The symbols move the units like this.
!: Q511->Q82, Q423->Q377, Q883->Q558, Q46->Q150, Q360->Q24, Q285->Q342, Q349->Q523, Q160->Q256, Q976->Q446, Q523->Q363, Q256->Q662, Q446->Q813, Q281->Q937, Q792->Q843, Q199->Q31, Q192->Q903, Q895->Q608, Q662->Q471, Q75->Q810, Q696->Q399, Q471->Q853, Q351->Q640, Q800->Q976, Q300->Q705, Q726->Q354, Q104->Q428, Q669->Q490, Q906->Q281, Q452->Q125, Q270->Q75, Q342->Q159, Q765->Q160, Q34->Q351, Q636->Q680, Q602->Q232, Q177->Q419, Q626->Q792, Q255->Q46, Q534->Q34, Q65->Q423, Q794->Q844, Q304->Q104, Q64->Q177, Q320->Q300, Q824->Q567, Q358->Q120, Q896->Q726, Q61->Q199, Q377->Q534, Q354->Q310, Q813->Q975, Q909->Q630, Q24->Q17, Q490->Q845, Q273->Q452, Q879->Q690, Q810->Q358, Q363->Q824, Q576->Q509, Q845->Q906, Q227->Q41, Q437->Q909, Q935->Q883, Q422->Q192, Q17->Q783, Q848->Q117, Q31->Q516, Q705->Q879, Q428->Q64, Q596->Q669, Q117->Q65, Q150->Q794, Q981->Q848, Q608->Q511, Q657->Q596, Q82->Q22, Q558->Q304, Q991->Q255, Q843->Q715, Q125->Q437, Q630->Q349, Q937->Q320, Q640->Q800, Q554->Q360, Q120->Q991, Q419->Q296, Q567->Q227, Q903->Q718, Q715->Q336, Q296->Q657, Q516->Q626, Q783->Q602, Q232->Q489, Q853->Q270, Q159->Q896, Q509->Q554, Q844->Q576, Q718->Q935, Q489->Q765, Q22->Q285, Q592->Q61, Q310->Q696, Q680->Q981, Q336->Q636, Q41->Q895, Q690->Q422, Q975->Q592, Q399->Q273
^: Q511->Q853, Q423->Q705, Q883->Q726, Q46->Q65, Q360->Q800, Q285->Q810, Q349->Q783, Q160->Q31, Q976->Q935, Q523->Q602, Q256->Q516, Q446->Q883, Q281->Q567, Q792->Q657, Q199->Q64, Q192->Q285, Q895->Q662, Q662->Q626, Q75->Q336, Q696->Q794, Q471->Q792, Q351->Q192, Q800->Q718, Q300->Q895, Q726->Q255, Q104->Q696, Q669->Q349, Q906->Q824, Q452->Q509, Q270->Q715, Q342->Q358, Q765->Q199, Q34->Q422, Q636->Q845, Q602->Q975, Q177->Q452, Q626->Q296, Q255->Q117, Q534->Q690, Q65->Q300, Q794->Q377, Q304->Q310, Q64->Q273, Q320->Q41, Q824->Q489, Q358->Q680, Q896->Q991, Q61->Q428, Q377->Q879, Q354->Q46, Q813->Q558, Q909->Q24, Q24->Q976, Q490->Q523, Q273->Q576, Q879->Q511, Q810->Q636, Q363->Q232, Q576->Q34, Q845->Q363, Q227->Q160, Q437->Q360, Q935->Q896, Q422->Q22, Q17->Q446, Q848->Q937, Q31->Q177, Q705->Q608, Q428->Q399, Q596->Q630, Q117->Q320, Q150->Q423, Q981->Q281, Q608->Q471, Q657->Q909, Q82->Q270, Q558->Q354, Q991->Q848, Q843->Q596, Q125->Q554, Q630->Q17, Q937->Q227, Q640->Q903, Q554->Q640, Q120->Q981, Q419->Q125, Q567->Q765, Q903->Q342, Q715->Q669, Q296->Q437, Q516->Q419, Q783->Q813, Q232->Q592, Q853->Q843, Q159->Q120, Q509->Q351, Q844->Q534, Q718->Q159, Q489->Q61, Q22->Q75, Q592->Q104, Q310->Q150, Q680->Q906, Q336->Q490, Q41->Q256, Q690->Q82, Q975->Q304, Q399->Q844
~: Q511->Q690, Q423->Q794, Q883->Q813, Q46->Q310, Q360->Q909, Q285->Q903, Q349->Q490, Q160->Q41, Q976->Q17, Q523->Q845, Q256->Q895, Q446->Q783, Q281->Q848, Q792->Q853, Q199->Q160, Q192->Q640, Q895->Q705, Q662->Q608, Q75->Q285, Q696->Q428, Q471->Q511, Q351->Q554, Q800->Q24, Q300->Q423, Q726->Q558, Q104->Q61, Q669->Q336, Q906->Q981, Q452->Q419, Q270->Q22, Q342->Q718, Q765->Q227, Q34->Q509, Q636->Q358, Q602->Q363, Q177->Q516, Q626->Q471, Q255->Q354, Q534->Q576, Q65->Q150, Q794->Q399, Q304->Q592, Q64->Q31, Q320->Q65, Q824->Q281, Q358->Q159, Q896->Q883, Q61->Q765, Q377->Q844, Q354->Q304, Q813->Q602, Q909->Q596, Q24->Q630, Q490->Q636, Q273->Q177, Q879->Q534, Q810->Q342, Q363->Q906, Q576->Q452, Q845->Q680, Q227->Q320, Q437->Q657, Q935->Q446, Q422->Q351, Q17->Q349, Q848->Q255, Q31->Q256, Q705->Q377, Q428->Q199, Q596->Q715, Q117->Q46, Q150->Q696, Q981->Q991, Q608->Q879, Q657->Q843, Q82->Q422, Q558->Q975, Q991->Q726, Q843->Q270, Q125->Q296, Q630->Q669, Q937->Q117, Q640->Q360, Q554->Q437, Q120->Q896, Q419->Q626, Q567->Q937, Q903->Q800, Q715->Q75, Q296->Q792, Q516->Q662, Q783->Q523, Q232->Q824, Q853->Q82, Q159->Q935, Q509->Q125, Q844->Q273, Q718->Q976, Q489->Q567, Q22->Q192, Q592->Q489, Q310->Q104, Q680->Q120, Q336->Q810, Q41->Q300, Q690->Q34, Q975->Q232, Q399->Q64
@: Q511->Q509, Q423->Q64, Q883->Q363, Q46->Q61, Q360->Q715, Q285->Q24, Q349->Q358, Q160->Q423, Q976->Q490, Q523->Q120, Q256->Q377, Q446->Q845, Q281->Q354, Q792->Q422, Q199->Q300, Q192->Q909, Q895->Q844, Q662->Q534, Q75->Q800, Q696->Q160, Q471->Q34, Q351->Q657, Q800->Q669, Q300->Q399, Q726->Q232, Q104->Q227, Q669->Q342, Q906->Q726, Q452->Q471, Q270->Q640, Q342->Q17, Q765->Q65, Q34->Q296, Q636->Q935, Q602->Q981, Q177->Q608, Q626->Q690, Q255->Q592, Q534->Q419, Q65->Q428, Q794->Q31, Q304->Q567, Q64->Q895, Q320->Q696, Q824->Q255, Q358->Q446, Q896->Q602, Q61->Q320, Q377->Q177, Q354->Q489, Q813->Q906, Q909->Q75, Q24->Q336, Q490->Q159, Q273->Q662, Q879->Q452, Q810->Q976, Q363->Q991, Q576->Q626, Q845->Q896, Q227->Q150, Q437->Q270, Q935->Q523, Q422->Q437, Q17->Q636, Q848->Q304, Q31->Q705, Q705->Q273, Q428->Q41, Q596->Q285, Q117->Q104, Q150->Q199, Q981->Q558, Q608->Q576, Q657->Q22, Q82->Q554, Q558->Q824, Q991->Q975, Q843->Q192, Q125->Q853, Q630->Q810, Q937->Q310, Q640->Q596, Q554->Q843, Q120->Q813, Q419->Q511, Q567->Q46, Q903->Q630, Q715->Q903, Q296->Q82, Q516->Q879, Q783->Q680, Q232->Q848, Q853->Q351, Q159->Q783, Q509->Q792, Q844->Q516, Q718->Q349, Q489->Q117, Q22->Q360, Q592->Q937, Q310->Q765, Q680->Q883, Q336->Q718, Q41->Q794, Q690->Q125, Q975->Q281, Q399->Q256
*: Q511->Q792, Q423->Q895, Q883->Q991, Q46->Q320, Q360->Q903, Q285->Q336, Q349->Q446, Q160->Q64, Q976->Q159, Q523->Q813, Q256->Q177, Q446->Q896, Q281->Q489, Q792->Q437, Q199->Q399, Q192->Q75, Q895->Q516, Q662->Q419, Q75->Q669, Q696->Q423, Q471->Q296, Q351->Q22, Q800->Q342, Q300->Q256, Q726->Q848, Q104->Q150, Q669->Q17, Q906->Q232, Q452->Q34, Q270->Q596, Q342->Q636, Q765->Q428, Q34->Q82, Q636->Q523, Q602->Q558, Q177->Q576, Q626->Q125, Q255->Q937, Q534->Q511, Q65->Q41, Q794->Q705, Q304->Q46, Q64->Q844, Q320->Q160, Q824->Q592, Q358->Q845, Q896->Q981, Q61->Q696, Q377->Q608, Q354->Q117, Q813->Q726, Q909->Q800, Q24->Q718, Q490->Q783, Q273->Q534, Q879->Q471, Q810->Q490, Q363->Q975, Q576->Q690, Q845->Q602, Q227->Q199, Q437->Q640, Q935->Q120, Q422->Q270, Q17->Q935, Q848->Q567, Q31->Q273, Q705->Q662, Q428->Q794, Q596->Q24, Q117->Q227, Q150->Q300, Q981->Q824, Q608->Q626, Q657->Q360, Q82->Q843, Q558->Q255, Q991->Q281, Q843->Q909, Q125->Q351, Q630->Q976, Q937->Q765, Q640->Q285, Q554->Q192, Q120->Q906, Q419->Q509, Q567->Q61, Q903->Q810, Q715->Q630, Q296->Q554, Q516->Q452, Q783->Q883, Q232->Q304, Q853->Q657, Q159->Q680, Q509->Q422, Q844->Q879, Q718->Q358, Q489->Q104, Q22->Q715, Q592->Q310, Q310->Q65, Q680->Q363, Q336->Q349, Q41->Q31, Q690->Q853, Q975->Q354, Q399->Q377
$: Q511->Q608, Q423->Q65, Q883->Q935, Q46->Q255, Q360->Q554, Q285->Q22, Q349->Q630, Q160->Q765, Q976->Q800, Q523->Q349, Q256->Q160, Q446->Q976, Q281->Q906, Q792->Q626, Q199->Q61, Q192->Q422, Q895->Q41, Q662->Q256, Q75->Q270, Q696->Q310, Q471->Q662, Q351->Q34, Q800->Q640, Q300->Q320, Q726->Q896, Q104->Q304, Q669->Q596, Q906->Q845, Q452->Q273, Q270->Q853, Q342->Q285, Q765->Q489, Q34->Q534, Q636->Q336, Q602->Q783, Q177->Q64, Q626->Q516, Q255->Q991, Q534->Q377, Q65->Q117, Q794->Q150, Q304->Q558, Q64->Q428, Q320->Q937, Q824->Q363, Q358->Q810, Q896->Q159, Q61->Q592, Q377->Q423, Q354->Q726, Q813->Q446, Q909->Q437, Q24->Q360, Q490->Q669, Q273->Q399, Q879->Q705, Q810->Q75, Q363->Q523, Q576->Q844, Q845->Q490, Q227->Q567, Q437->Q125, Q935->Q718, Q422->Q690, Q17->Q24, Q848->Q981, Q31->Q199, Q705->Q300, Q428->Q104, Q596->Q657, Q117->Q848, Q150->Q46, Q981->Q680, Q608->Q895, Q657->Q296, Q82->Q511, Q558->Q883, Q991->Q120, Q843->Q792, Q125->Q452, Q630->Q909, Q937->Q281, Q640->Q351, Q554->Q509, Q120->Q358, Q419->Q177, Q567->Q824, Q903->Q192, Q715->Q843, Q296->Q419, Q516->Q31, Q783->Q17, Q232->Q602, Q853->Q471, Q159->Q342, Q509->Q576, Q844->Q794, Q718->Q903, Q489->Q232, Q22->Q82, Q592->Q975, Q310->Q354, Q680->Q636, Q336->Q715, Q41->Q227, Q690->Q879, Q975->Q813, Q399->Q696

The rows follow the links: the fewer symbols apart two units are, the more alike their rows tend to be.

Each row is also shifted at random along 2 hidden directions that mean nothing.

Some units, each with a row of numbers:
Q558 -> [-25, 30, -48, 37, 4, 46, 23, 4, 35, -61, -43, 10, 4, -1, -2, 32, 18, -30, -6, 25, 29, -22, 6, -50, -20, -47, -17, 28, -17, 2, 2, -28, 23, 47, 3, 0, 3, 4, -9, -6, 37, -14, 20]
Q310 -> [91, -43, -48, -97, 7, 23, -1, -9, -8, -32, -15, -26, -2, -22, -13, 8, -7, -5, -23, -37, 13, 33, 13, 39, -1, -10, -7, 18, -32, -12, -1, -14, -13, 10, 8, -4, 23, 5, -16, -5, 34, -11, -45]
Q342 -> [-10, -43, 15, 22, -1, -37, 13, 0, -20, -24, 1, 20, -48, 31, -11, -26, -23, 36, 18, -11, -13, -5, 0, -38, 25, -21, 5, -22, -2, 22, -13, 18, 47, -49, 29, 4, -18, -4, 12, -5, -7, 6, -19]
Q879 -> [-41, 4, 26, -34, 0, -14, -24, -1, -17, 62, 34, -19, 21, -16, 11, -10, 2, 3, -1, -13, -16, 20, 0, 58, -2, 44, 9, -6, 14, -15, 8, 14, -44, -5, -16, -4, 7, -3, 0, 8, -26, 10, -5]
Q428 -> [-12, 48, -27, -12, 1, 39, -9, 10, 15, 20, -2, -24, 33, -21, 2, 37, 25, -35, -9, -5, 9, -3, 4, 31, -36, -4, -10, 21, -4, -32, 17, -28, -40, 71, -20, -10, 19, 6, -10, 4, 11, -8, -6]
Q636 -> [-121, -50, 2, 1, 3, -10, 21, -14, 3, -60, -30, 28, -34, 16, -15, -18, -34, 20, -4, 9, 2, -2, -11, -45, 32, -18, 4, -15, -7, 39, -16, 14, 48, -66, 25, 8, -15, -5, 4, -10, 18, -1, 5]
Q696 -> [58, 31, -29, -48, 6, 35, -13, 5, 9, 12, -6, -28, 19, -17, -5, 36, 5, -32, -15, -15, 4, 4, -1, 46, -22, 1, -5, 10, -8, -32, 8, -22, -35, 49, -18, -7, 21, 4, -14, 2, 13, -9, -24]
Q810 -> [25, -35, 21, 19, 1, -41, 10, 4, -25, -20, 3, 19, -50, 36, -9, -25, -24, 39, 18, -13, -17, -11, -6, -31, 25, -19, 6, -29, 0, 19, -12, 19, 46, -50, 28, -1, -15, -7, 13, -3, -12, 9, -31]
Q783 -> [-1, 40, -12, 69, 3, 16, 24, 12, 27, -45, -34, 24, -23, 29, -9, 24, -6, -11, 12, 25, 6, -46, -15, -65, -5, -46, -10, -8, 3, 9, -4, -14, 46, 17, 11, 0, -12, 0, 4, -7, 11, -9, 9]
Q640 -> [130, -57, 43, -15, -2, -50, -4, -14, -33, 13, 24, 15, -27, 14, 0, -42, -28, 47, 8, -12, -22, 18, -7, 2, 41, 33, 16, -29, 8, 26, -10, 40, 19, -79, 13, 8, -14, -9, 16, -1, -21, 14, -10]
Q895 -> [243, -1, -2, -62, -4, 8, -25, -5, -11, 41, 21, -27, 29, -29, 8, 3, 7, -9, -14, -15, -3, 27, 8, 64, -9, 39, 3, 9, 1, -21, 11, -1, -49, 14, -20, -2, 14, 2, -6, 3, -7, 4, -9]
Q844 -> [-5, 45, 7, 3, -5, 24, -20, -4, 20, 52, 16, -12, 53, -28, 19, 13, 26, -30, -11, 23, 3, 5, -1, 35, -21, 38, 2, 17, 18, -18, 11, -6, -53, 39, -35, -1, 10, 4, -3, 8, -10, 2, 43]
Q975 -> [33, -8, -40, -28, 8, 31, 20, -7, 18, -64, -41, -2, -14, 1, -21, 26, -19, -15, -19, -8, 15, -8, -6, -17, -1, -37, -5, 9, -23, 1, -8, -18, 24, 7, 11, -4, 12, 2, -9, -8, 38, -10, -25]
Q903 -> [-24, 51, 32, 114, -3, -12, 11, 9, 22, 10, -4, 35, 0, 29, 9, 3, 9, 1, 24, 47, -5, -44, -19, -62, 2, -5, 2, -19, 31, 17, 1, 9, 29, 1, -5, 3, -25, -6, 15, -2, -24, 2, 50]
Q177 -> [-71, 27, 19, -23, -2, 12, -23, -6, 8, 51, 17, -15, 43, -23, 12, 8, 8, -18, -14, 6, -3, 7, -6, 48, -11, 45, 6, 3, 17, -15, 10, 2, -51, 14, -33, -1, 9, -1, -5, 8, -13, 4, 24]
Q680 -> [18, -7, -17, 9, 8, -4, 19, 9, 0, -50, -26, 10, -45, 33, -23, 17, -27, 4, 6, -15, -3, -28, -10, -40, 9, -49, -5, -15, -15, 0, -9, -8, 49, -10, 26, -5, -6, 0, 4, -5, 13, -6, -41]
Q437 -> [11, 5, 46, 42, -5, -40, -9, 7, -18, 51, 39, 9, -4, 18, 12, -25, 4, 27, 23, 7, -19, -5, -4, -1, 9, 23, 9, -22, 26, 6, 5, 26, 0, -21, -3, 1, -19, -6, 15, 3, -43, 12, 11]
Q608 -> [-76, 35, 24, 1, -6, -1, -22, 2, -2, 65, 32, -16, 35, -19, 18, 1, 22, -11, 1, 9, -9, 6, 0, 39, -14, 36, 6, -1, 20, -17, 10, 1, -48, 22, -28, 0, 7, 1, 1, 8, -23, 6, 19]
Q304 -> [-125, -41, -40, -88, 9, 16, 5, -4, -9, -47, -28, -21, -28, -5, -25, 17, -30, -3, -23, -46, 2, 11, 1, 27, 4, -32, -4, 1, -30, -14, -6, -17, 6, -7, 19, -8, 20, 2, -13, -6, 36, -7, -65]
Q853 -> [73, 23, 50, 24, -1, -26, -20, -1, -4, 56, 26, 6, 11, 6, 9, -11, -7, 10, 9, 13, -24, -9, -19, 18, 10, 45, 15, -26, 30, 3, 2, 24, -16, -28, -18, 0, -12, -2, 12, 5, -36, 12, 24]
Q662 -> [136, 67, 19, 32, -4, 9, -24, 15, 2, 76, 34, -18, 41, -12, 21, 18, 35, -22, 13, 10, -8, -9, -3, 36, -32, 31, -1, 6, 24, -32, 16, -7, -47, 57, -36, -6, 2, 5, -2, 10, -32, 3, 15]
Q17 -> [4, -36, 5, 29, 0, -23, 20, -4, -6, -41, -10, 26, -35, 27, -6, -22, -12, 28, 13, 3, 2, -5, 0, -50, 23, -24, -1, -10, -7, 27, -13, 13, 50, -40, 27, 8, -16, -5, 9, -5, 4, 3, -1]
Q715 -> [62, 6, 39, 59, -2, -25, 4, -3, 9, 7, 2, 27, -9, 21, 3, -14, -10, 15, 12, 32, -12, -20, -18, -36, 20, 15, 9, -23, 22, 22, -6, 25, 26, -41, 1, 3, -22, -8, 16, -1, -22, 8, 35]
Q576 -> [-75, 1, 28, -12, -9, -19, -24, 0, -18, 64, 40, -13, 26, -16, 18, -21, 18, 8, 2, -3, -9, 21, 8, 44, -4, 40, 8, 1, 12, -7, 9, 12, -41, 3, -18, 2, 3, 0, 2, 9, -27, 10, 10]
Q602 -> [-26, 1, -38, 38, 1, 13, 26, 12, 8, -53, -24, 9, -21, 14, -4, 12, 15, 0, 8, 1, 18, -15, 14, -53, -14, -57, -15, 17, -20, 3, 0, -21, 39, 29, 23, -3, -5, 3, -4, -7, 25, -10, -11]
Q351 -> [-44, 12, 52, 33, -4, -35, -14, 1, -13, 52, 30, 8, 3, 13, 11, -19, -3, 16, 17, 11, -24, -6, -9, 5, 10, 33, 12, -28, 26, 6, -2, 27, -7, -27, -10, 4, -14, -5, 11, 2, -38, 12, 18]
Q843 -> [-168, -33, 49, 20, -4, -42, -7, -8, -21, 29, 31, 17, -5, 7, 14, -47, -5, 34, 13, 5, -16, 10, 1, -4, 23, 30, 13, -19, 18, 23, -4, 33, 6, -55, 9, 10, -16, -7, 14, 4, -27, 12, 21]
Q596 -> [-46, -26, 44, 26, -3, -29, 2, -15, -2, 1, 2, 26, -13, 15, 5, -32, -20, 25, 6, 24, -12, -4, -15, -24, 33, 25, 11, -24, 18, 35, -8, 31, 23, -67, 5, 8, -20, -8, 12, -3, -15, 11, 34]
Q377 -> [45, 50, 4, 9, -3, 29, -19, -1, 20, 46, 14, -12, 53, -31, 21, 15, 36, -32, -9, 27, 10, 5, 5, 31, -23, 35, -1, 20, 14, -16, 16, -9, -53, 46, -36, 1, 11, 4, -8, 7, -7, -1, 47]
Q34 -> [67, 3, 38, 9, -6, -18, -15, -9, -4, 51, 31, 4, 27, -13, 17, -24, 11, 10, 0, 18, -9, 14, -3, 22, 6, 54, 12, -2, 21, 7, 4, 22, -31, -20, -21, 6, -7, -4, 5, 6, -27, 11, 40]
Q981 -> [-23, -1, -45, 26, 2, 27, 27, 0, 19, -65, -35, 12, -10, 3, -6, 11, 15, -12, 1, 10, 26, -8, 12, -52, -11, -51, -15, 26, -26, 8, -1, -24, 32, 29, 19, 0, -1, 5, -5, -4, 34, -13, 2]
Q270 -> [62, -9, 39, 47, -6, -43, 1, 3, -20, 36, 35, 17, -7, 15, 16, -37, 11, 35, 25, 7, -13, 2, 5, -14, 12, 21, 7, -15, 16, 14, 0, 26, 7, -28, 7, 8, -20, -3, 14, 5, -33, 13, 14]
Q61 -> [42, 33, -47, -2, -1, 51, 6, 2, 30, -17, -19, -13, 35, -24, 7, 32, 34, -42, -16, 15, 30, 0, 14, 0, -30, -16, -17, 43, -14, -17, 11, -33, -23, 71, -15, -2, 18, 8, -13, 1, 29, -16, 17]
Q192 -> [7, -26, 41, 31, -6, -45, 0, -5, -15, 23, 25, 21, -8, 10, 10, -41, -2, 35, 17, 14, -11, 8, 1, -16, 23, 23, 9, -14, 16, 24, -4, 31, 13, -51, 8, 10, -17, -5, 13, 0, -24, 15, 26]
Q446 -> [-36, -26, -3, -11, 7, -5, 15, -8, 3, -60, -38, 18, -44, 26, -24, 7, -45, 8, -9, -4, -5, -24, -23, -33, 28, -26, 3, -26, -4, 20, -16, 7, 50, -50, 21, 1, -8, -4, 5, -8, 17, -2, -22]
Q523 -> [144, -16, -14, -12, 8, -9, 13, 5, -6, -51, -29, 9, -53, 39, -31, 17, -47, 14, 4, -26, -13, -24, -19, -23, 22, -39, -1, -28, -9, 4, -15, 1, 49, -31, 28, -5, -2, -3, 3, -7, 8, -3, -56]
Q630 -> [-26, 44, 25, 115, -1, -15, 14, 19, 12, 3, 0, 31, -17, 36, 7, 2, 12, 7, 32, 34, -5, -44, -11, -63, 0, -20, -4, -15, 21, 7, 2, 7, 39, 9, 6, 3, -26, -1, 14, -1, -23, 2, 31]
Q64 -> [6, -29, -11, -76, -2, 4, -16, -11, -16, 24, 21, -28, 28, -38, 8, -13, 12, -5, -17, -23, 4, 41, 18, 60, -6, 31, 1, 21, -11, -13, 9, 0, -46, 5, -9, -1, 20, 3, -11, 2, 8, 2, -12]
Q399 -> [-2, 54, -21, 42, -10, 32, -8, 12, 19, 42, 20, -14, 60, -37, 34, 11, 70, -31, 4, 24, 24, 9, 27, 10, -50, 5, -15, 49, 0, -28, 21, -29, -48, 96, -30, -1, 10, 10, -11, 6, 1, -7, 41]

Start here and follow the symbols in turn, left to right. Where do you end up?
Answer with the unit's name.
[25, 47, 34, 127, -9, -12, 11, 6, 25, 21, 11, 36, 17, 16, 24, -14, 33, 4, 26, 60, 3, -29, -5, -61, -1, 8, 1, 2, 31, 23, 4, 10, 20, 7, -8, 8, -27, -4, 13, 1, -26, 6, 78]
~ @: Q285
[-6, -36, 42, 22, -6, -36, 2, -14, -8, 8, 12, 25, -10, 12, 6, -38, -14, 31, 10, 18, -12, 6, -7, -19, 32, 27, 11, -20, 17, 33, -7, 31, 16, -66, 7, 11, -19, -8, 12, 0, -19, 13, 30]
* ~ ~: Q24
[-25, 13, -54, -17, 3, 30, 8, 13, 5, -30, -16, -15, 0, -7, -6, 24, 18, -17, -2, -19, 17, 1, 17, -3, -25, -42, -16, 27, -27, -23, 5, -35, 0, 59, 5, -10, 15, 8, -12, 0, 27, -13, -31]
@ ! ~: Q150
[-144, -6, -49, -30, 5, 29, 10, 2, 6, -35, -20, -16, 6, -18, -5, 17, 17, -18, -12, -17, 23, 13, 18, 0, -23, -37, -15, 29, -26, -16, 4, -31, -4, 43, 6, -3, 16, 8, -14, -1, 32, -12, -21]
! ~ $: Q937
[-72, -52, 38, -55, -8, -31, -22, -17, -29, 47, 38, -8, 15, -22, 11, -44, -3, 26, -9, -16, -13, 45, 9, 55, 23, 59, 13, -6, 5, 7, -1, 29, -39, -50, -8, 7, 1, -4, 3, 5, -21, 14, 3]
! ! ~: Q270
[58, 26, -41, -24, 2, 47, 0, 0, 21, -16, -19, -20, 28, -25, 0, 29, 19, -34, -20, 2, 20, 6, 7, 17, -26, -9, -11, 31, -10, -16, 7, -31, -25, 57, -14, -5, 20, 7, -16, 0, 28, -13, 3]
$ @: Q117
[37, -57, -47, -104, 7, 11, 1, -7, -22, -39, -11, -30, -19, -14, -17, 6, -20, 3, -23, -57, 9, 33, 17, 41, 0, -26, -6, 13, -36, -13, -6, -15, -4, 1, 20, -5, 26, 7, -14, -3, 35, -6, -72]
@ @: Q765
[5, -16, -21, -71, 0, 7, -13, 0, -19, 26, 18, -30, 18, -30, 5, -1, 12, -5, -10, -33, 0, 34, 22, 60, -13, 11, -2, 18, -14, -26, 8, -10, -47, 25, -7, -4, 22, 6, -12, 4, 5, -1, -31]
@ $ $: Q104
[10, -33, 39, -8, 6, -41, 1, -7, -17, -9, -4, 16, -45, 33, -16, -16, -53, 33, 5, -10, -28, -13, -28, -8, 44, 7, 13, -48, 13, 22, -15, 34, 37, -79, 18, 2, -13, -8, 14, -4, -19, 13, -24]
$ *: Q285
[-52, 43, -33, -22, 3, 46, -4, 3, 24, 4, -14, -22, 34, -26, 0, 39, 16, -42, -19, 2, 13, -5, -3, 26, -28, 0, -9, 20, -6, -29, 11, -28, -33, 57, -25, -7, 20, 6, -13, 2, 16, -11, 5]
! *: Q705
[-64, -39, 38, -2, 5, -42, 3, -6, -18, -10, -5, 18, -45, 33, -17, -20, -53, 35, 6, -12, -25, -13, -23, -13, 41, 5, 12, -46, 10, 27, -18, 30, 36, -77, 21, 1, -15, -10, 13, -6, -17, 8, -21]
$ !: Q24
[-27, 14, 49, 18, -4, -20, -18, -8, -1, 50, 21, 8, 21, 0, 12, -15, -9, 5, 0, 22, -16, -3, -17, 18, 13, 52, 15, -24, 28, 11, 0, 25, -20, -32, -20, 6, -11, -8, 10, 3, -33, 13, 39]
* $ *: Q351
[-42, -6, -46, 25, 2, 23, 31, 4, 14, -61, -30, 12, -14, 4, -3, 10, 12, -7, 1, 6, 23, -7, 14, -52, -11, -54, -13, 25, -20, 10, 0, -23, 37, 25, 20, 0, 0, 5, -6, -5, 35, -11, 0]
* ~ ~: Q281
[-121, -12, 0, 38, 2, 2, 25, -8, 19, -60, -33, 32, -22, 16, -6, -4, -16, 4, 0, 26, 11, -19, -8, -63, 17, -24, -1, -8, -1, 34, -13, 5, 48, -32, 16, 3, -15, -3, 2, -8, 17, -1, 27]
~ ! ~: Q883
[90, -15, 27, -51, -2, -25, -31, 3, -33, 66, 41, -22, 10, -9, 7, -18, -2, 15, 2, -34, -25, 24, 5, 67, 5, 45, 12, -15, 10, -17, 3, 20, -42, -12, -13, -3, 8, -2, 2, 8, -33, 11, -28]
~ * $: Q879
[108, 30, -31, 64, 4, 5, 21, 24, 8, -37, -16, 9, -32, 33, -11, 24, 10, -4, 19, 0, 11, -34, 6, -57, -16, -64, -15, 8, -10, -9, 1, -21, 46, 45, 22, -6, -9, 5, 5, -4, 9, -13, -26]
@ $: Q783
